Below are the code and all the weights of a small trained network. Each question names an input and a target symbol and asks about switching units off, where a switched-off unit gives its printed mean instead of its output.

import numpy as np


def w(rows, s, z=0):
    codes = np.array(rows[::2]) - 128.0
    scale = np.full(codes.shape[1], s)
    scale[-1] = z or s
    return codes * scale


def f(y):
    return np.maximum(y, 0)


def softmax(a):
    e = np.exp(a - a.max(-1, keepdims=True))
    return e / e.sum(-1, keepdims=True)


def log_softmax(a):
    a = a - a.max(-1, keepdims=True)
    return a - np.log(np.exp(a).sum(-1, keepdims=True))


def net(x, mask):
    ids = ['ΓΞαβδεζμτω'.index(c) for c in x.split()]
    T = len(ids)
    res = E[ids] + P[:T]
    u = 0
    for l in range(3):
        r = res
        for j in range(2):
            rows = slice(2 * j, 2 * j + 2)
            q, k, v = (r @ M[l][rows].T for M in (Q, K, V))
            z = softmax(np.where(np.tri(T) > 0, q @ k.T / 2**0.5, -1e9)) @ v
            o = O[l][rows]
            res = res + np.where(mask[u + j], z, o[:, -1]) @ o[:, :-1]
        u += 2
        y = f(res @ A[l][:, :-1].T + A[l][:, -1])
        res = res + np.where(mask[u : u + 4], y, B[l][:, -1]) @ B[l][:, :-1]
        u += 4
    return log_softmax(res[-1] @ U[:, :-1].T + U[:, -1])


Q, K, V, O, A, B = {}, {}, {}, {}, {}, {}
E = w([
[44,193,127],'Γ',
[77,75,81],'Ξ',
[122,152,113],'α',
[174,139,116],'β',
[250,89,154],'δ',
[154,147,126],'ε',
[66,78,83],'ζ',
[105,160,152],'μ',
[140,151,151],'τ',
[43,94,102],'ω',
],0.024)
P = w([
[132,151,183],'0',
[131,66,16],'1',
[134,80,28],'2',
[137,160,215],'3',
[124,154,227],'4',
[147,134,84],'5',
[175,135,39],'6',
[105,163,193],'7',
[74,171,254],'8',
[147,128,100],'9',
[175,115,47],'10',
[109,151,159],'11',
],0.011)
Q[0] = w([
[200,54,109],'L0H1',
[84,117,188],'L0H1',
[13,163,131],'L0H2',
[167,173,1],'L0H2',
],0.0085)
K[0] = w([
[151,176,49],'L0H1',
[71,37,61],'L0H1',
[198,254,99],'L0H2',
[112,137,246],'L0H2',
],0.0085)
V[0] = w([
[85,54,56],'L0H1',
[132,195,62],'L0H1',
[135,5,102],'L0H2',
[74,96,181],'L0H2',
],0.012)
O[0] = w([
[162,136,1,252],'L0H1',
[63,96,87,164],'L0H1',
[123,152,66,75],'L0H2',
[75,221,96,130],'L0H2',
],0.0088,0.0038)
A[0] = w([
[105,66,142,56],'L0N1',
[170,12,108,10],'L0N2',
[82,124,54,13],'L0N3',
[73,37,127,255],'L0N4',
],0.011,0.0047)
B[0] = w([
[97,187,10,149],'L0N1',
[72,231,170,171],'L0N2',
[132,147,255,227],'L0N3',
[142,7,140,254],'L0N4',
],0.0065,0.0073)
Q[1] = w([
[162,243,107],'L1H1',
[119,54,37],'L1H1',
[223,188,175],'L1H2',
[133,248,226],'L1H2',
],0.011)
K[1] = w([
[164,168,88],'L1H1',
[127,95,255],'L1H1',
[191,154,168],'L1H2',
[196,115,117],'L1H2',
],0.013)
V[1] = w([
[127,13,34],'L1H1',
[7,71,134],'L1H1',
[56,194,136],'L1H2',
[112,113,118],'L1H2',
],0.011)
O[1] = w([
[176,179,3,3],'L1H1',
[54,83,156,144],'L1H1',
[27,45,138,100],'L1H2',
[158,88,208,158],'L1H2',
],0.0062,0.0045)
A[1] = w([
[143,241,112,172],'L1N1',
[137,50,50,254],'L1N2',
[177,59,169,142],'L1N3',
[89,93,1,1],'L1N4',
],0.0088,0.0047)
B[1] = w([
[34,94,162,247],'L1N1',
[195,158,164,254],'L1N2',
[248,102,83,231],'L1N3',
[44,247,78,194],'L1N4',
],0.012,0.0065)
Q[2] = w([
[113,1,204],'L2H1',
[172,206,228],'L2H1',
[56,129,163],'L2H2',
[187,243,170],'L2H2',
],0.009)
K[2] = w([
[188,146,179],'L2H1',
[195,234,2],'L2H1',
[82,76,3],'L2H2',
[118,150,15],'L2H2',
],0.0087)
V[2] = w([
[163,5,82],'L2H1',
[161,187,153],'L2H1',
[115,37,1],'L2H2',
[2,164,107],'L2H2',
],0.01)
O[2] = w([
[114,6,113,79],'L2H1',
[139,194,104,152],'L2H1',
[166,66,63,1],'L2H2',
[111,43,134,137],'L2H2',
],0.014,0.011)
A[2] = w([
[1,128,144,187],'L2N1',
[32,75,111,133],'L2N2',
[121,229,43,60],'L2N3',
[119,158,165,2],'L2N4',
],0.0084,0.0096)
B[2] = w([
[152,40,79,252],'L2N1',
[119,251,93,177],'L2N2',
[157,36,67,206],'L2N3',
[17,108,87,161],'L2N4',
],0.011,0.015)
U = w([
[86,86,165,65],'Γ',
[142,117,106,78],'Ξ',
[187,81,203,255],'α',
[237,160,161,122],'β',
[86,218,122,60],'δ',
[135,195,196,145],'ε',
[131,107,109,99],'ζ',
[71,115,209,99],'μ',
[44,190,181,143],'τ',
[1,168,113,110],'ω',
],0.0094,0.0098)

Each question gives the input, a string of symbols that net reads in full, and the target symbol t.
The units are the heads (2 rows each of Q, K, V and O) and the neurons (one row each of A and B). Each row of codes is followed by its name. A weight is (code - 128) times the scale printed after its matrix; where a second scale follows, it is the last column's (O, A, B and U).
mask holds one flag per unit, layer by layer, with each layer's heads first. A switched-off unit (its flag False) gives its mean, the last column of its rows in O or B, instead of its output. The means were averaged over made-up inputs and are rounded, as every weight is.
A unit's drop is (log p(t) with every unit on - log p(t) with that unit switched off) / (log p(t) with every unit on - log p(t) with every unit switched off).
The circuit of an input: a set's keep is (log p(t) with only the set's units on - log p(t) with every unit switched off) / (log p(t) with every unit on - log p(t) with every unit switched off). Starting from the 12 units with the biggest drops (on a tie, the unit counted first), units are removed one at a time, each time the one whose removal leaves the highest keep (on an exact tie, the one counted first), for as long as the keep stays at least 0.8.
units of the circuit, in order: the units of the circuit, biggest drop first
unit that matters most: the unit with the biggest drop
k most important neurons: the k neurons with the biggest drops, biggest first
k most important neurons of layer l: the k neurons of layer l with the biggest drops, biggest first
which heads matter: for each layer, one digit per head in row order, 1 if its drop is at least 0.15 and else 0, layers parted by /
input Γ τ τ α δ τ ε ζ Ξ, target Γ: which heads matter : 11 / 11 / 11
input Ξ τ β τ Ξ ω ω, target Ξ: which heads matter : 00 / 10 / 10
input μ ε Ξ ω μ Γ α τ ζ Ξ, target μ: which heads matter : 11 / 11 / 01
input α ε ω ζ Ξ Ξ, target α: which heads matter : 11 / 00 / 10
input β β ω τ α Γ δ μ ζ Ξ, target β: unit that matters most : L0H1
input Ξ τ τ, target Ξ: 3 most important neurons : L2N3, L1N4, L0N2
input δ ε α ζ β Ξ, target δ: units of the circuit, in order : L2H2, L0H1, L1N3
input τ β ζ τ μ ε τ μ μ ω Ξ, target τ: units of the circuit, in order : L2H2, L0H1
input δ τ ω β τ, target ω: which heads matter : 10 / 11 / 00
input μ ω ζ Ξ, target μ: 2 most important neurons : L0N3, L0N2
input ζ ω β, target ζ: units of the circuit, in order : L1H1, L2H2
input ζ α α β ζ α τ α Ξ, target ζ: 2 most important neurons : L2N3, L1N4
input ε ζ ω ω α τ ζ ζ α ζ, target ε: 3 most important neurons : L0N2, L0N4, L0N1
input τ δ Ξ δ ω ω α, target ω: unit that matters most : L1N1
input α μ μ τ Ξ ζ, target α: 2 most important neurons : L0N4, L1N2
input β ω α, target β: which heads matter : 11 / 00 / 01
input α β ζ β τ ζ μ α ζ α ε Ξ, target α: units of the circuit, in order : L0H2, L0N4, L1N2
input α α α μ Ξ ε α ζ, target α: units of the circuit, in order : L0N4, L0H2, L1N3
input ω β α α ω α α μ, target α: 2 most important neurons : L0N3, L2N2
input δ δ α, target δ: units of the circuit, in order : L2H2
input μ ε α ω, target μ: which heads matter : 10 / 11 / 01
input τ β ε, target τ: units of the circuit, in order : L2H2, L0H1, L1H1, L2N4
input τ β ω Γ ω Ξ α, target ω: 2 most important neurons of layer 2 : L2N2, L2N3
input α ε ω μ ε α ω α ω μ ε, target ω: which heads matter : 01 / 00 / 10
input α α β α ε ε δ Γ β δ α, target β: which heads matter : 01 / 00 / 01
